Below are the code and all the weights of a small trained network. Each question names an input and a class and asks about switching units off, where a switched-off unit gives its printed mean instead of its output.

import numpy as np


def w(rows, s, z=0):
    codes = np.array(rows[::2]) - 128.0
    scale = np.full(codes.shape[1], s)
    scale[-1] = z or s
    return codes * scale


def f(y):
    return np.maximum(y, 0)


def log_softmax(a):
    a = a - a.max(-1, keepdims=True)
    return a - np.log(np.exp(a).sum(-1, keepdims=True))


def net(x, mask):
    res = np.array(x, float).reshape(1, 4) / 4 @ E
    y = f(res @ A[0][:, :-1].T + A[0][:, -1])
    res = res + np.where(mask, y, B[0][:, -1]) @ B[0][:, :-1]
    return log_softmax(res[-1] @ U[:, :-1].T + U[:, -1])


A, B = {}, {}
E = w([
[149,201,90,50,163,61,54,179,250,143],'x0',
[52,63,95,1,144,198,156,76,170,239],'x1',
[33,178,62,42,152,4,81,104,16,103],'x2',
[171,224,231,51,137,146,14,65,67,188],'x3',
],0.0093)
A[0] = w([
[113,76,165,157,98,136,191,65,49,138,156],'n1',
[135,143,131,98,153,88,129,148,186,149,1],'n2',
[133,154,132,75,142,113,120,172,202,142,70],'n3',
[155,118,164,175,108,141,141,131,183,205,36],'n4',
[47,80,67,61,142,210,138,93,151,242,81],'n5',
[49,143,97,74,126,53,155,112,81,144,160],'n6',
[169,76,158,102,105,132,152,75,188,160,114],'n7',
[148,172,145,184,90,122,92,196,116,58,86],'n8',
[161,168,100,90,157,77,78,206,222,129,49],'n9',
[152,171,112,83,73,144,70,112,89,142,48],'n10',
[120,76,8,124,111,103,224,165,167,59,107],'n11',
[178,177,156,88,140,178,72,76,147,100,168],'n12',
[160,127,194,116,116,142,88,58,107,151,81],'n13',
[166,126,214,157,125,189,144,157,202,139,124],'n14',
],0.011,0.0039)
B[0] = w([
[108,86,179,184,189,175,139,236,61,200,209],'n1',
[123,111,146,218,140,157,213,167,77,141,165],'n2',
[123,149,165,169,100,137,214,177,82,166,188],'n3',
[65,26,108,165,68,71,143,115,127,136,173],'n4',
[214,132,215,181,66,175,106,93,116,51,250],'n5',
[78,76,172,53,134,24,94,94,111,72,226],'n6',
[103,121,129,110,106,23,108,115,108,45,177],'n7',
[204,159,251,100,76,119,145,54,125,50,201],'n8',
[94,129,132,219,144,174,169,220,51,139,218],'n9',
[108,143,86,172,158,127,67,26,155,181,187],'n10',
[157,162,44,223,128,121,31,95,206,218,218],'n11',
[135,148,124,113,118,167,46,89,179,176,207],'n12',
[169,147,71,255,208,104,98,102,185,208,196],'n13',
[12,41,174,27,113,56,103,99,123,144,207],'n14',
],0.0086,0.018)
U = w([
[52,101,121,99,115,17,127,101,131,105,105],'0',
[177,141,73,162,157,126,103,95,219,193,113],'1',
[249,131,165,137,65,141,149,96,134,40,104],'2',
[100,125,133,155,181,184,184,189,58,168,123],'3',
[157,118,123,112,120,97,113,140,153,134,244],'4',
[163,142,88,105,166,161,168,133,149,118,100],'5',
],0.013,0.011)

Each question gives the input, the list of numbers given to net, and the class t.
The units are the neurons (one row each of A and B). Each row of codes is followed by its name. A weight is (code - 128) times the scale printed after its matrix; where a second scale follows, it is the last column's (A, B and U).
mask holds one flag per neuron, in row order. A switched-off neuron (its flag False) gives its mean, the last column of its row in B, instead of its output. The means were averaged over made-up inputs and are rounded, as every weight is.
A unit's drop is (log p(t) with every unit on - log p(t) with that unit switched off) / (log p(t) with every unit on - log p(t) with every unit switched off).
The circuit of an input: a set's keep is (log p(t) with only the set's units on - log p(t) with every unit switched off) / (log p(t) with every unit on - log p(t) with every unit switched off). Starting from the 12 units with the biggest drops (on a tie, the unit counted first), units are removed one at a time, each time the one whose removal leaves the highest keep (on an exact tie, the one counted first), for as long as the keep stays at least 0.8.
units of the circuit, in order: the units of the circuit, biggest drop first
most important unit: the unit with the biggest drop
top k neurons: the k neurons with the biggest drops, biggest first
drop of u: that unit's drop, to one decimal
input [7,-6,-6,1], class 3: top 3 neurons : (n9; n5; n6)
input [8,-8,1,3], class 2: units of the circuit, in order : (n8)
input [-7,8,-4,7], class 2: top 2 neurons : (n5; n11)
input [-5,6,0,-4], class 2: top 2 neurons : (n5; n9)
input [7,7,4,3], class 2: top 3 neurons : (n5; n1; n6)
input [-1,7,-6,-3], class 2: top 2 neurons : (n5; n6)
input [7,5,-3,-6], class 3: top 3 neurons : (n9; n3; n2)
input [7,-5,-7,-4], class 0: top 4 neurons : (n14; n1; n5; n4)
input [5,5,2,-6], class 1: top 2 neurons : (n11; n8)
input [-7,-5,-7,-1], class 0: top 2 neurons : (n14; n9)
input [3,5,0,4], class 2: top 2 neurons : (n5; n11)
input [-7,-4,6,-2], class 3: top 3 neurons : (n1; n14; n7)
input [1,-6,-6,-8], class 1: top 2 neurons : (n11; n6)
input [-8,-6,-3,4], class 3: top 2 neurons : (n1; n5)
input [1,0,-8,4], class 0: most important unit : n14
input [-3,-6,-7,-1], class 0: top 2 neurons : (n14; n5)
input [8,-5,-3,-6], class 3: drop of n4 : 0.0
input [4,7,6,-7], class 1: drop of n4 : 0.1
input [-8,-2,-8,-4], class 0: drop of n7 : 0.1
input [8,-6,4,7], class 3: units of the circuit, in order : (n9)
input [-2,7,1,-4], class 2: drop of n5 : 1.2
